Below is a small trained network, with its code and all its weights. Each question gives an input and a class and asks what happens when units are switched off, that is, made to give their printed mean instead of their output.

import numpy as np


def w(rows, s, z=0):
    codes = np.array(rows[::2]) - 128.0
    scale = np.full(codes.shape[1], s)
    scale[-1] = z or s
    return codes * scale


def f(y):
    return np.maximum(y, 0)


def log_softmax(a):
    a = a - a.max(-1, keepdims=True)
    return a - np.log(np.exp(a).sum(-1, keepdims=True))


def net(x, mask):
    res = np.array(x, float).reshape(1, 7) / 4 @ E
    y = f(res @ A[0][:, :-1].T + A[0][:, -1])
    res = res + np.where(mask, y, B[0][:, -1]) @ B[0][:, :-1]
    return log_softmax(res[-1] @ U[:, :-1].T + U[:, -1])


A, B = {}, {}
E = w([
[184,3,183,42,211,138,186,187],'x0',
[177,162,200,33,93,51,140,22],'x1',
[239,70,162,219,81,223,102,40],'x2',
[35,107,177,191,219,127,159,23],'x3',
[3,51,204,55,54,191,31,128],'x4',
[130,128,129,131,127,125,127,128],'x5',
[159,254,239,126,210,195,64,187],'x6',
],0.0055)
A[0] = w([
[250,135,44,48,7,121,118,216,250],'neuron 1',
[208,61,129,209,108,215,109,65,75],'neuron 2',
[181,20,178,41,195,138,183,176,53],'neuron 3',
[52,92,159,155,207,124,154,64,211],'neuron 4',
[65,123,67,197,188,188,119,207,139],'neuron 5',
[126,25,35,153,99,86,219,102,49],'neuron 6',
[55,162,103,94,161,71,145,170,76],'neuron 7',
[58,245,93,173,38,102,59,80,43],'neuron 8',
[42,75,192,68,82,197,18,127,13],'neuron 9',
[73,108,128,164,189,101,180,47,129],'neuron 10',
[72,137,66,244,147,204,98,192,171],'neuron 11',
[198,69,154,190,107,234,109,68,64],'neuron 12',
[131,145,189,83,114,78,155,53,173],'neuron 13',
[124,99,137,67,46,150,59,161,151],'neuron 14',
[60,87,224,79,76,192,30,146,3],'neuron 15',
[74,97,158,181,203,119,164,52,155],'neuron 16',
[244,183,71,173,184,81,212,136,9],'neuron 17',
[173,3,196,49,218,136,214,172,40],'neuron 18',
[48,141,108,78,170,66,146,176,86],'neuron 19',
[45,155,84,84,180,61,154,182,28],'neuron 20',
[134,205,164,74,79,54,109,51,126],'neuron 21',
[163,234,226,143,215,198,76,192,82],'neuron 22',
[168,164,204,64,116,77,142,58,147],'neuron 23',
[163,189,208,68,88,59,136,41,146],'neuron 24',
[99,188,97,164,92,109,94,80,116],'neuron 25',
[36,162,95,80,167,57,143,181,82],'neuron 26',
[177,234,227,141,223,190,75,169,37],'neuron 27',
[229,214,99,174,214,118,198,139,32],'neuron 28',
[119,41,34,145,54,80,199,101,78],'neuron 29',
],0.0057,0.0032)
B[0] = w([
[118,172,207,196,248,113,26,216,254],'neuron 1',
[192,198,240,49,37,137,169,116,199],'neuron 2',
[108,217,40,215,152,213,129,55,189],'neuron 3',
[149,148,185,149,188,128,62,196,199],'neuron 4',
[191,27,121,66,140,152,180,192,197],'neuron 5',
[74,109,80,34,92,80,40,58,191],'neuron 6',
[181,170,194,97,53,155,162,102,173],'neuron 7',
[140,190,27,207,145,227,154,78,197],'neuron 8',
[64,94,142,224,95,27,222,124,208],'neuron 9',
[122,145,169,145,203,110,44,195,181],'neuron 10',
[190,36,95,77,163,169,178,201,216],'neuron 11',
[178,202,220,72,49,128,169,106,196],'neuron 12',
[157,76,103,114,169,155,141,191,187],'neuron 13',
[100,133,161,202,169,86,145,160,200],'neuron 14',
[61,96,119,189,103,30,199,114,203],'neuron 15',
[136,151,191,141,182,114,57,196,188],'neuron 16',
[35,84,171,209,90,8,203,118,194],'neuron 17',
[104,231,2,230,129,241,148,25,194],'neuron 18',
[187,180,211,93,65,156,159,108,180],'neuron 19',
[170,180,202,89,60,134,156,101,176],'neuron 20',
[164,64,87,119,155,182,166,180,192],'neuron 21',
[84,84,56,36,88,92,59,52,225],'neuron 22',
[159,35,80,111,165,147,162,198,191],'neuron 23',
[157,41,93,105,165,152,170,199,201],'neuron 24',
[142,143,89,160,155,191,132,117,173],'neuron 25',
[189,189,207,87,59,163,172,109,188],'neuron 26',
[72,87,51,27,65,80,33,42,214],'neuron 27',
[37,82,139,176,81,18,179,99,196],'neuron 28',
[98,123,109,35,106,99,22,76,198],'neuron 29',
],0.0057,0.0074)
U = w([
[47,94,143,213,93,2,226,112,88],'0',
[87,106,65,2,90,93,9,60,96],'1',
[214,210,238,67,43,170,185,106,102],'2',
[124,208,18,210,153,238,142,84,128],'3',
[140,119,140,126,158,124,117,142,255],'4',
[193,10,87,73,174,173,185,194,99],'5',
[135,173,210,177,220,102,11,187,101],'6',
],0.0091,0.0097)

Each question gives the input, the list of numbers given to net, and the class t.
The units are the neurons (one row each of A and B). Each row of codes is followed by its name. A weight is (code - 128) times the scale printed after its matrix; where a second scale follows, it is the last column's (A, B and U).
mask holds one flag per neuron, in row order. A switched-off neuron (its flag False) gives its mean, the last column of its row in B, instead of its output. The means were averaged over made-up inputs and are rounded, as every weight is.
A unit's drop is (log p(t) with every unit on - log p(t) with that unit switched off) / (log p(t) with every unit on - log p(t) with every unit switched off).
The circuit of an input: a set's keep is (log p(t) with only the set's units on - log p(t) with every unit switched off) / (log p(t) with every unit on - log p(t) with every unit switched off). Starting from the 12 units with the biggest drops (on a tie, the unit counted first), units are removed one at a time, each time the one whose removal leaves the highest keep (on an exact tie, the one counted first), for as long as the keep stays at least 0.8.
units of the circuit, in order: the units of the circuit, biggest drop first
unit that matters most: the unit with the biggest drop
top k neurons: the k neurons with the biggest drops, biggest first
drop when u is switched off: that unit's drop, to one decimal
input [-6,6,4,-8,5,-3,-4], class 6: units of the circuit, in order -> neuron 1
input [-2,-8,3,2,-7,-1,1], class 5: top 2 neurons -> neuron 11; neuron 5
input [6,3,-8,1,-7,8,-2], class 2: top 4 neurons -> neuron 26; neuron 19; neuron 20; neuron 7
input [5,3,1,4,-1,5,0], class 3: units of the circuit, in order -> neuron 18; neuron 3
input [-4,7,-3,-7,-1,-2,-5], class 5: units of the circuit, in order -> neuron 21; neuron 24
input [-4,7,-6,-7,8,6,-5], class 0: units of the circuit, in order -> neuron 9; neuron 14
input [2,4,0,-4,-6,2,4], class 0: units of the circuit, in order -> neuron 17; neuron 28
input [3,4,7,8,-7,-5,0], class 6: top 3 neurons -> neuron 16; neuron 10; neuron 4
input [4,7,-5,-2,-1,4,5], class 5: units of the circuit, in order -> neuron 23; neuron 24
input [2,5,2,2,1,-3,5], class 1: units of the circuit, in order -> neuron 27; neuron 22
input [3,-2,-7,-6,-6,8,-8], class 1: top 3 neurons -> neuron 6; neuron 29; neuron 9
input [7,2,-1,2,4,3,2], class 3: units of the circuit, in order -> neuron 18; neuron 3
input [-2,1,-8,1,5,5,-7], class 2: top 2 neurons -> neuron 26; neuron 19
input [6,8,-4,7,2,5,-8], class 1: unit that matters most -> neuron 6
input [-3,-3,-4,-7,7,3,0], class 0: units of the circuit, in order -> neuron 9; neuron 15
input [3,-1,7,-7,8,6,-3], class 0: top 3 neurons -> neuron 9; neuron 15; neuron 14
input [-2,2,6,5,3,4,-3], class 2: top 3 neurons -> neuron 2; neuron 12; neuron 1
input [3,8,4,-5,-4,-8,6], class 4: top 3 neurons -> neuron 1; neuron 11; neuron 5
input [6,4,-4,6,-3,-4,1], class 3: top 3 neurons -> neuron 18; neuron 3; neuron 1
input [4,-3,-3,2,6,3,7], class 1: top 2 neurons -> neuron 22; neuron 27
input [-3,6,2,-6,-5,-3,-8], class 1: units of the circuit, in order -> neuron 29
input [8,2,6,-6,-8,4,8], class 0: units of the circuit, in order -> neuron 17; neuron 28
input [8,7,-3,3,8,-6,-7], class 0: top 2 neurons -> neuron 9; neuron 15
input [6,-5,-5,0,-3,0,1], class 3: top 4 neurons -> neuron 18; neuron 3; neuron 2; neuron 12
input [-1,-3,3,6,8,-8,2], class 0: top 3 neurons -> neuron 9; neuron 15; neuron 1
input [-2,2,-7,2,-2,-5,8], class 1: top 2 neurons -> neuron 27; neuron 22
input [2,-7,7,-5,-5,-7,8], class 1: unit that matters most -> neuron 27
input [1,3,1,-7,-6,-5,-4], class 6: top 3 neurons -> neuron 1; neuron 9; neuron 15
input [-2,4,-6,4,4,-1,1], class 2: units of the circuit, in order -> neuron 26; neuron 19
input [1,-8,-8,6,2,1,-6], class 2: drop when neuron 20 is switched off -> 0.2
